Below are the code and all the weights of a small trained network. Each question names an input and a target symbol and asks about switching units off, where a switched-off unit gives its printed mean instead of its output.

import numpy as np


def w(rows, s, z=0):
    codes = np.array(rows[::2]) - 128.0
    scale = np.full(codes.shape[1], s)
    scale[-1] = z or s
    return codes * scale


def f(y):
    return y / 2 * (1 + np.tanh(0.7978845608 * (y + 0.044715 * y**3)))


def softmax(a):
    e = np.exp(a - a.max(-1, keepdims=True))
    return e / e.sum(-1, keepdims=True)


def log_softmax(a):
    a = a - a.max(-1, keepdims=True)
    return a - np.log(np.exp(a).sum(-1, keepdims=True))


def net(x, mask):
    ids = ['αβγδζπστψω'.index(c) for c in x.split()]
    T = len(ids)
    res = E[ids] + P[:T]
    u = 0
    for l in range(2):
        q, k, v = (res @ M[l].T for M in (Q, K, V))
        z = softmax(np.where(np.tri(T) > 0, q @ k.T / 2**0.5, -1e9)) @ v
        res = res + np.where(mask[u], z, O[l][:, -1]) @ O[l][:, :-1]
        u += 1
        y = f(res @ A[l][:, :-1].T + A[l][:, -1])
        res = res + np.where(mask[u : u + 8], y, B[l][:, -1]) @ B[l][:, :-1]
        u += 8
    return log_softmax(res[-1] @ U[:, :-1].T + U[:, -1])


Q, K, V, O, A, B = {}, {}, {}, {}, {}, {}
E = w([
[154,164,33,144,222,162],'α',
[168,248,163,118,111,138],'β',
[86,148,235,111,146,80],'γ',
[38,31,37,202,112,191],'δ',
[41,58,216,117,119,93],'ζ',
[172,249,173,114,159,63],'π',
[128,248,168,192,17,92],'σ',
[109,170,99,103,185,200],'τ',
[59,106,210,76,98,194],'ψ',
[66,66,114,149,194,135],'ω',
],0.015)
P = w([
[127,149,117,82,96,124],'0',
[129,209,213,215,166,207],'1',
[34,213,109,132,128,138],'2',
[205,205,164,192,178,177],'3',
[151,32,109,72,80,58],'4',
[165,142,135,246,138,141],'5',
[27,159,102,169,160,92],'6',
[143,147,178,126,226,206],'7',
],0.012)
Q[0] = w([
[1,197,113,113,137,107],'0.h0',
[199,92,178,117,100,190],'0.h0',
],0.0072)
K[0] = w([
[220,29,55,44,99,59],'0.h0',
[65,241,133,126,173,254],'0.h0',
],0.0066)
V[0] = w([
[66,39,89,140,110,254],'0.h0',
[78,105,217,132,88,74],'0.h0',
],0.0097)
O[0] = w([
[254,131,77,89,129,156,1],'0.h0',
[188,150,100,101,8,194,206],'0.h0',
],0.015,0.0039)
A[0] = w([
[207,135,226,216,118,218,171],'0.n0',
[131,161,188,2,170,121,244],'0.n1',
[193,94,63,185,176,178,161],'0.n2',
[82,62,158,152,113,141,250],'0.n3',
[181,144,85,96,132,102,48],'0.n4',
[118,151,159,169,231,181,80],'0.n5',
[25,177,34,19,69,84,71],'0.n6',
[83,233,107,98,114,124,247],'0.n7',
],0.0072,0.0023)
B[0] = w([
[60,123,84,206,168,131,228],'0.n0',
[133,140,91,115,158,195,185],'0.n1',
[91,158,172,139,111,82,195],'0.n2',
[134,171,113,178,163,91,219],'0.n3',
[84,97,91,95,94,117,153],'0.n4',
[140,141,133,128,54,133,226],'0.n5',
[155,2,159,127,100,90,205],'0.n6',
[116,34,127,116,119,133,255],'0.n7',
],0.01,0.0084)
Q[1] = w([
[180,51,186,151,165,156],'1.h0',
[3,95,88,22,116,174],'1.h0',
],0.003)
K[1] = w([
[114,126,173,254,131,96],'1.h0',
[152,164,99,80,44,49],'1.h0',
],0.0094)
V[1] = w([
[111,109,3,169,171,95],'1.h0',
[7,180,138,35,159,248],'1.h0',
],0.0055)
O[1] = w([
[128,115,42,100,239,51,22],'1.h0',
[2,213,130,32,149,177,254],'1.h0',
],0.0069,0.00099)
A[1] = w([
[112,132,207,246,146,132,215],'1.n0',
[253,58,211,143,131,122,150],'1.n1',
[211,53,142,175,108,100,128],'1.n2',
[41,173,157,159,144,155,1],'1.n3',
[97,58,156,105,192,77,18],'1.n4',
[128,134,164,36,47,131,54],'1.n5',
[113,2,54,160,141,121,47],'1.n6',
[122,110,91,237,109,45,103],'1.n7',
],0.0081,0.0055)
B[1] = w([
[153,216,83,104,172,90,250],'1.n0',
[166,192,85,159,187,187,142],'1.n1',
[119,163,207,134,141,254,153],'1.n2',
[223,85,67,141,113,87,192],'1.n3',
[233,90,70,190,184,48,152],'1.n4',
[108,135,98,203,34,54,145],'1.n5',
[158,142,205,117,83,118,162],'1.n6',
[127,159,203,53,151,131,196],'1.n7',
],0.0073,0.021)
U = w([
[190,191,80,242,222,178,124],'α',
[89,107,108,100,127,113,108],'β',
[75,127,137,123,104,148,44],'γ',
[253,186,104,7,128,128,3],'δ',
[214,108,102,146,106,152,105],'ζ',
[180,107,148,118,139,102,15],'π',
[136,217,180,138,203,211,165],'σ',
[76,167,134,14,182,164,230],'τ',
[102,139,61,33,72,121,130],'ψ',
[144,129,95,35,133,146,173],'ω',
],0.0067,0.0036)

Each question gives the input, a string of symbols that net reads in full, and the target symbol t.
The units are the heads (2 rows each of Q, K, V and O) and the neurons (one row each of A and B). Each row of codes is followed by its name. A weight is (code - 128) times the scale printed after its matrix; where a second scale follows, it is the last column's (O, A, B and U).
mask holds one flag per unit, layer by layer, with each layer's heads first. A switched-off unit (its flag False) gives its mean, the last column of its rows in O or B, instead of its output. The means were averaged over made-up inputs and are rounded, as every weight is.
A unit's drop is (log p(t) with every unit on - log p(t) with that unit switched off) / (log p(t) with every unit on - log p(t) with every unit switched off).
The circuit of an input: a set's keep is (log p(t) with only the set's units on - log p(t) with every unit switched off) / (log p(t) with every unit on - log p(t) with every unit switched off). Starting from the 12 units with the biggest drops (on a tie, the unit counted first), units are removed one at a time, each time the one whose removal leaves the highest keep (on an exact tie, the one counted first), for as long as the keep stays at least 0.8.
units of the circuit, in order: the units of the circuit, biggest drop first
most important unit: the unit with the biggest drop
top k neurons: the k neurons with the biggest drops, biggest first
top k neurons in layer l: the k neurons of layer l with the biggest drops, biggest first
input ω α ψ ψ δ α π, target δ: units of the circuit, in order	(0.h0)
input α ω ω, target α: units of the circuit, in order	(0.h0, 1.n4)
input ζ ω ω ζ σ ψ π, target σ: top 2 neurons	(0.n6, 1.n2)
input σ π τ α ζ ω δ, target ζ: units of the circuit, in order	(0.h0, 0.n6)
input σ π ψ, target σ: top 2 neurons in layer 1	(1.n2, 1.n1)
input ψ δ ψ, target ψ: top 2 neurons	(1.n5, 0.n3)
input ζ δ ζ γ γ, target ζ: units of the circuit, in order	(0.h0, 1.n0, 1.h0)
input π γ ζ ζ π ψ, target α: top 2 neurons in layer 0	(0.n0, 0.n6)
input ζ π ζ, target ζ: units of the circuit, in order	(0.h0, 0.n6, 1.h0)
input σ β σ ζ, target α: top 3 neurons	(1.n3, 1.n0, 0.n3)
input π π γ, target π: units of the circuit, in order	(0.h0, 0.n6, 1.n4, 1.n3)
input γ σ ζ, target γ: top 4 neurons	(0.n6, 1.n5, 1.n3, 1.n2)
input β π ψ, target β: units of the circuit, in order	(0.h0, 0.n6)
input β α δ ψ ζ β α, target ζ: top 2 neurons	(0.n6, 1.n0)
input ω π π γ α δ τ ψ, target α: most important unit	1.n7
input ψ ψ ζ, target ψ: units of the circuit, in order	(0.h0, 1.h0, 1.n5, 0.n3)
input ζ ω ω ψ π δ α, target π: top 4 neurons	(0.n6, 1.n4, 1.n6, 0.n7)
input ψ ψ π ζ, target α: top 4 neurons	(0.n0, 1.n7, 0.n6, 0.n7)
input ψ β ω δ σ δ α, target σ: top 2 neurons	(1.n2, 0.n6)
input ψ π δ δ ζ ζ, target σ: top 2 neurons	(1.n3, 1.n4)
input τ ζ π, target τ: top 2 neurons in layer 0	(0.n1, 0.n0)
input π α τ ζ γ ω ω, target γ: top 2 neurons	(0.n6, 1.n3)
input π δ ζ γ, target α: top 3 neurons	(0.n0, 1.n7, 0.n6)
